Below are the code and all the weights of a small trained network. Each question names an input and a target symbol and asks about switching units off, where a switched-off unit gives its printed mean instead of its output.

import numpy as np


def w(rows, s, z=0):
    codes = np.array(rows[::2]) - 128.0
    scale = np.full(codes.shape[1], s)
    scale[-1] = z or s
    return codes * scale


def f(y):
    return y / 2 * (1 + np.tanh(0.7978845608 * (y + 0.044715 * y**3)))


def softmax(a):
    e = np.exp(a - a.max(-1, keepdims=True))
    return e / e.sum(-1, keepdims=True)


def log_softmax(a):
    a = a - a.max(-1, keepdims=True)
    return a - np.log(np.exp(a).sum(-1, keepdims=True))


def net(x, mask):
    ids = ['αβγδεζηθλμξπστφω'.index(c) for c in x.split()]
    T = len(ids)
    res = E[ids] + P[:T]
    q, k, v = (res @ M[0].T for M in (Q, K, V))
    z = softmax(np.where(np.tri(T) > 0, q @ k.T / 3**0.5, -1e9)) @ v
    res = res + np.where(mask[0], z, O[0][:, -1]) @ O[0][:, :-1]
    y = f(res @ A[0][:, :-1].T + A[0][:, -1])
    res = res + np.where(mask[1:9], y, B[0][:, -1]) @ B[0][:, :-1]
    return log_softmax(res[-1] @ U[:, :-1].T + U[:, -1])


Q, K, V, O, A, B = {}, {}, {}, {}, {}, {}
E = w([
[103,131,177,80,98],'α',
[113,90,137,77,147],'β',
[98,164,137,135,43],'γ',
[133,138,45,94,138],'δ',
[131,76,228,99,122],'ε',
[217,252,172,152,160],'ζ',
[150,179,73,72,178],'η',
[165,162,77,65,151],'θ',
[142,142,97,88,112],'λ',
[162,100,240,30,121],'μ',
[119,185,229,214,156],'ξ',
[100,108,136,81,124],'π',
[56,106,200,58,63],'σ',
[92,110,42,74,115],'τ',
[112,146,162,124,160],'φ',
[143,63,87,148,126],'ω',
],0.02)
P = w([
[251,86,135,80,70],'0',
[176,137,132,147,97],'1',
[131,151,145,154,102],'2',
[94,162,158,145,112],'3',
[59,170,168,143,120],'4',
[32,162,171,131,128],'5',
[2,162,180,127,141],'6',
],0.0089)
Q[0] = w([
[152,108,249,74,97],'H0',
[126,54,227,205,116],'H0',
[146,159,48,213,85],'H0',
],0.014)
K[0] = w([
[93,208,219,144,54],'H0',
[110,46,234,183,8],'H0',
[209,88,34,162,76],'H0',
],0.011)
V[0] = w([
[139,167,82,195,106],'H0',
[178,135,113,177,2],'H0',
[251,129,136,98,224],'H0',
],0.0087)
O[0] = w([
[63,158,216,125,84,112],'H0',
[56,170,123,189,207,254],'H0',
[42,54,75,2,94,77],'H0',
],0.0071,0.005)
A[0] = w([
[88,132,169,119,108,92],'N0',
[103,117,79,150,7,125],'N1',
[148,104,68,119,109,151],'N2',
[136,98,125,122,47,253],'N3',
[228,189,79,124,60,111],'N4',
[124,213,96,120,88,175],'N5',
[177,48,96,195,115,196],'N6',
[109,91,87,169,162,111],'N7',
],0.018,0.0044)
B[0] = w([
[93,100,101,180,157,171],'N0',
[191,221,141,48,186,167],'N1',
[124,108,213,189,66,154],'N2',
[90,94,47,120,206,158],'N3',
[118,222,28,101,249,164],'N4',
[142,51,125,72,57,250],'N5',
[136,164,3,197,88,136],'N6',
[39,172,162,174,87,128],'N7',
],0.016,0.014)
U = w([
[63,129,78,143,113,121],'α',
[60,40,171,127,21,97],'β',
[166,131,84,139,153,101],'γ',
[144,38,89,158,121,144],'δ',
[109,115,114,109,118,36],'ε',
[204,1,149,98,186,95],'ζ',
[102,124,107,113,128,53],'η',
[142,86,109,130,119,111],'θ',
[156,85,165,57,42,208],'λ',
[131,202,70,35,108,157],'μ',
[34,99,139,108,168,117],'ξ',
[102,129,96,111,148,44],'π',
[233,134,130,136,147,116],'σ',
[63,150,178,141,166,253],'τ',
[99,109,128,112,137,104],'φ',
[130,113,111,117,122,75],'ω',
],0.0086,0.0053)

Each question gives the input, a string of symbols that net reads in full, and the target symbol t.
The units are the heads (3 rows each of Q, K, V and O) and the neurons (one row each of A and B). Each row of codes is followed by its name. A weight is (code - 128) times the scale printed after its matrix; where a second scale follows, it is the last column's (O, A, B and U).
mask holds one flag per unit, heads first, then neurons. A switched-off unit (its flag False) gives its mean, the last column of its rows in O or B, instead of its output. The means were averaged over made-up inputs and are rounded, as every weight is.
A unit's drop is (log p(t) with every unit on - log p(t) with that unit switched off) / (log p(t) with every unit on - log p(t) with every unit switched off).
The circuit of an input: a set's keep is (log p(t) with only the set's units on - log p(t) with every unit switched off) / (log p(t) with every unit on - log p(t) with every unit switched off). Starting from all 9 units, units are removed one at a time, each time the one whose removal leaves the highest keep (on an exact tie, the one counted first), for as long as the keep stays at least 0.8.
units of the circuit, in order: the units of the circuit, biggest drop first
unit that matters most: the unit with the biggest drop
top k neurons: the k neurons with the biggest drops, biggest first
drop when u is switched off: that unit's drop, to one decimal
input β γ η ω μ σ τ, target μ: units of the circuit, in order : (N1 H0)
input γ η γ γ ξ γ μ, target τ: units of the circuit, in order : (N5)
input ε ζ β γ γ, target λ: units of the circuit, in order : (H0 N5 N1 N4)
input ζ α γ ζ ξ δ γ, target λ: units of the circuit, in order : (N5 N1 N4)
input η γ β, target τ: units of the circuit, in order : (N5 H0)
input μ γ π γ γ γ ω, target α: top 2 neurons : (N6 N5)
input ε ζ σ ζ μ, target σ: units of the circuit, in order : (H0 N5)
input ζ μ π γ ξ γ ζ, target λ: top 3 neurons : (N5 N3 N1)
input γ δ β β ω γ π, target τ: top 3 neurons : (N5 N6 N3)
input β ζ ζ γ γ ζ ζ, target β: units of the circuit, in order : (H0 N1 N4)
input γ δ γ γ δ, target λ: units of the circuit, in order : (N4 H0 N0)
input δ γ ζ π, target ξ: top 2 neurons : (N5 N0)
input β γ ζ β γ γ ζ, target λ: top 2 neurons : (N5 N3)
input ζ γ η ζ β, target ξ: unit that matters most : N5
input γ γ ε, target δ: units of the circuit, in order : (H0 N6 N1)
input γ γ δ γ ζ θ γ, target β: drop when H0 is switched off : 3.1
input β γ γ γ α, target β: drop when N4 is switched off : 1.5
input γ σ ε, target σ: drop when H0 is switched off : 1.1
input ζ ζ δ γ, target μ: drop when N2 is switched off : 0.1
input β β τ, target μ: units of the circuit, in order : (N1)
